Here is a tiny trained network, its code and every weight. The questions are about switching its units off for an input and a class, where a switched-off unit gives its printed mean instead of its output.

import numpy as np


def w(rows, s, z=0):
    codes = np.array(rows[::2]) - 128.0
    scale = np.full(codes.shape[1], s)
    scale[-1] = z or s
    return codes * scale


def norm(h):
    return h / np.sqrt((h * h).mean(-1, keepdims=True) + 1e-5)


def f(y):
    return y / 2 * (1 + np.tanh(0.7978845608 * (y + 0.044715 * y**3)))


def log_softmax(a):
    a = a - a.max(-1, keepdims=True)
    return a - np.log(np.exp(a).sum(-1, keepdims=True))


def net(x, mask):
    res = np.array(x, float).reshape(1, 6) / 4 @ E
    u = 0
    for l in range(3):
        y = f(norm(res) @ A[l][:, :-1].T + A[l][:, -1])
        res = res + np.where(mask[u : u + 6], y, B[l][:, -1]) @ B[l][:, :-1]
        u += 6
    return log_softmax(norm(res)[-1] @ U[:, :-1].T + U[:, -1])


A, B = {}, {}
E = w([
[72,162,143,88,146,129,123,254,34,20],'x0',
[82,147,145,167,120,150,191,81,143,149],'x1',
[243,102,188,94,220,220,111,207,126,137],'x2',
[149,49,157,144,180,133,120,201,251,87],'x3',
[88,125,6,43,124,162,170,223,201,110],'x4',
[7,139,179,101,139,108,34,170,145,181],'x5',
],0.0063)
A[0] = w([
[111,143,76,140,111,138,138,56,89,151,27],'L0N0',
[164,139,188,67,188,147,66,168,10,196,67],'L0N1',
[83,163,129,152,145,124,192,172,43,60,163],'L0N2',
[162,93,238,145,153,80,109,97,124,148,178],'L0N3',
[48,131,169,141,154,163,98,215,88,111,2],'L0N4',
[8,175,133,169,65,22,66,28,1,132,108],'L0N5',
],0.008,0.0026)
B[0] = w([
[106,92,223,83,136,171,181,84,106,183,154],'L0N0',
[199,171,82,117,91,196,56,98,43,122,188],'L0N1',
[130,120,151,204,48,202,136,169,75,38,185],'L0N2',
[114,127,73,177,152,180,60,60,144,44,181],'L0N3',
[133,150,251,90,130,199,111,204,208,193,168],'L0N4',
[16,62,130,2,176,21,148,46,56,149,249],'L0N5',
],0.0071,0.011)
A[1] = w([
[50,156,131,42,178,166,78,220,148,105,33],'L1N0',
[157,124,158,104,181,159,151,196,170,165,34],'L1N1',
[164,121,58,51,115,105,127,247,122,64,148],'L1N2',
[155,116,138,136,149,74,74,148,135,205,97],'L1N3',
[85,126,220,94,178,68,167,217,122,162,1],'L1N4',
[90,179,30,67,59,183,230,160,149,200,158],'L1N5',
],0.012,0.0028)
B[1] = w([
[63,32,190,174,151,93,88,153,148,138,254],'L1N0',
[84,105,119,187,102,116,90,99,152,155,187],'L1N1',
[159,123,90,179,158,119,187,186,152,95,249],'L1N2',
[160,145,120,161,119,161,189,118,63,84,139],'L1N3',
[66,127,180,92,3,141,173,179,181,147,192],'L1N4',
[149,113,86,100,236,119,80,55,82,154,243],'L1N5',
],0.011,0.0073)
A[2] = w([
[77,106,239,155,54,72,142,111,101,94,227],'L2N0',
[133,136,190,131,163,57,148,8,134,134,213],'L2N1',
[174,162,194,195,87,153,140,59,223,175,3],'L2N2',
[178,189,201,101,52,117,24,142,48,141,110],'L2N3',
[74,174,76,71,121,74,137,22,108,179,175],'L2N4',
[72,104,115,126,123,77,92,186,49,100,63],'L2N5',
],0.013,0.0023)
B[2] = w([
[106,146,66,81,79,188,162,148,75,168,224],'L2N0',
[88,63,65,75,180,107,139,128,148,175,229],'L2N1',
[163,102,134,230,209,109,96,181,157,116,154],'L2N2',
[131,246,187,124,159,227,98,70,108,151,175],'L2N3',
[183,93,94,28,185,75,168,76,81,168,250],'L2N4',
[149,110,167,186,95,126,114,80,250,183,193],'L2N5',
],0.012,0.014)
U = w([
[145,175,144,106,84,32,118,103,150,114,1],'0',
[154,221,187,128,112,227,77,91,80,130,180],'1',
[154,64,104,210,215,119,100,147,187,136,180],'2',
[149,191,143,74,64,69,124,122,163,100,27],'3',
[134,190,149,111,78,32,118,119,121,109,7],'4',
[112,101,77,6,169,82,153,31,79,207,201],'5',
[17,85,169,122,23,130,149,189,173,164,183],'6',
[195,165,65,146,130,128,216,172,86,30,110],'7',
],0.011,0.0046)

Each question gives the input, the list of numbers given to net, and the class t.
The units are the neurons (one row each of A and B). Each row of codes is followed by its name. A weight is (code - 128) times the scale printed after its matrix; where a second scale follows, it is the last column's (A, B and U).
mask holds one flag per neuron, layer by layer. A switched-off neuron (its flag False) gives its mean, the last column of its row in B, instead of its output. The means were averaged over made-up inputs and are rounded, as every weight is.
A unit's drop is (log p(t) with every unit on - log p(t) with that unit switched off) / (log p(t) with every unit on - log p(t) with every unit switched off).
The circuit of an input: a set's keep is (log p(t) with only the set's units on - log p(t) with every unit switched off) / (log p(t) with every unit on - log p(t) with every unit switched off). Starting from the 12 units with the biggest drops (on a tie, the unit counted first), units are removed one at a time, each time the one whose removal leaves the highest keep (on an exact tie, the one counted first), for as long as the keep stays at least 0.8.
circuit, biggest first: the units of the circuit, biggest drop first
most important unit: the unit with the biggest drop
top k neurons: the k neurons with the biggest drops, biggest first
drop when u is switched off: that unit's drop, to one decimal
input [1,-5,2,-4,0,-7], class 7: most important unit -> L1N2
input [-7,7,-7,8,-3,-5], class 2: top 2 neurons -> [L2N2 L0N5]
input [-4,-4,5,4,-8,-2], class 2: top 3 neurons -> [L0N5 L2N2 L0N3]
input [6,-5,2,-5,7,-5], class 7: top 2 neurons -> [L1N2 L0N5]
input [0,-1,3,-2,4,-6], class 7: circuit, biggest first -> [L1N2 L2N1 L2N4]
input [-5,-7,5,-6,5,7], class 1: top 4 neurons -> [L0N1 L0N5 L2N4 L2N1]
input [-5,1,4,4,3,7], class 6: top 2 neurons -> [L1N0 L0N1]
input [6,-4,3,3,2,-5], class 7: top 2 neurons -> [L1N2 L0N5]
input [5,5,3,-7,4,2], class 1: top 2 neurons -> [L0N1 L0N2]
input [5,7,7,5,5,-5], class 2: top 3 neurons -> [L0N5 L1N2 L2N0]
input [-8,5,1,0,-6,-5], class 2: top 3 neurons -> [L2N2 L0N5 L1N5]
input [-4,-7,6,8,8,4], class 6: top 2 neurons -> [L0N1 L0N3]
input [3,3,-4,0,2,4], class 6: top 2 neurons -> [L1N4 L0N4]
input [0,8,5,3,-7,5], class 2: circuit, biggest first -> [L0N5]
input [3,-8,4,7,-4,-4], class 2: drop when L2N0 is switched off -> 0.6
input [7,7,3,6,8,-5], class 2: drop when L0N5 is switched off -> 0.2
input [4,0,7,3,-6,3], class 1: drop when L0N4 is switched off -> 0.0
input [-8,-5,3,2,-8,0], class 2: top 2 neurons -> [L0N5 L2N2]
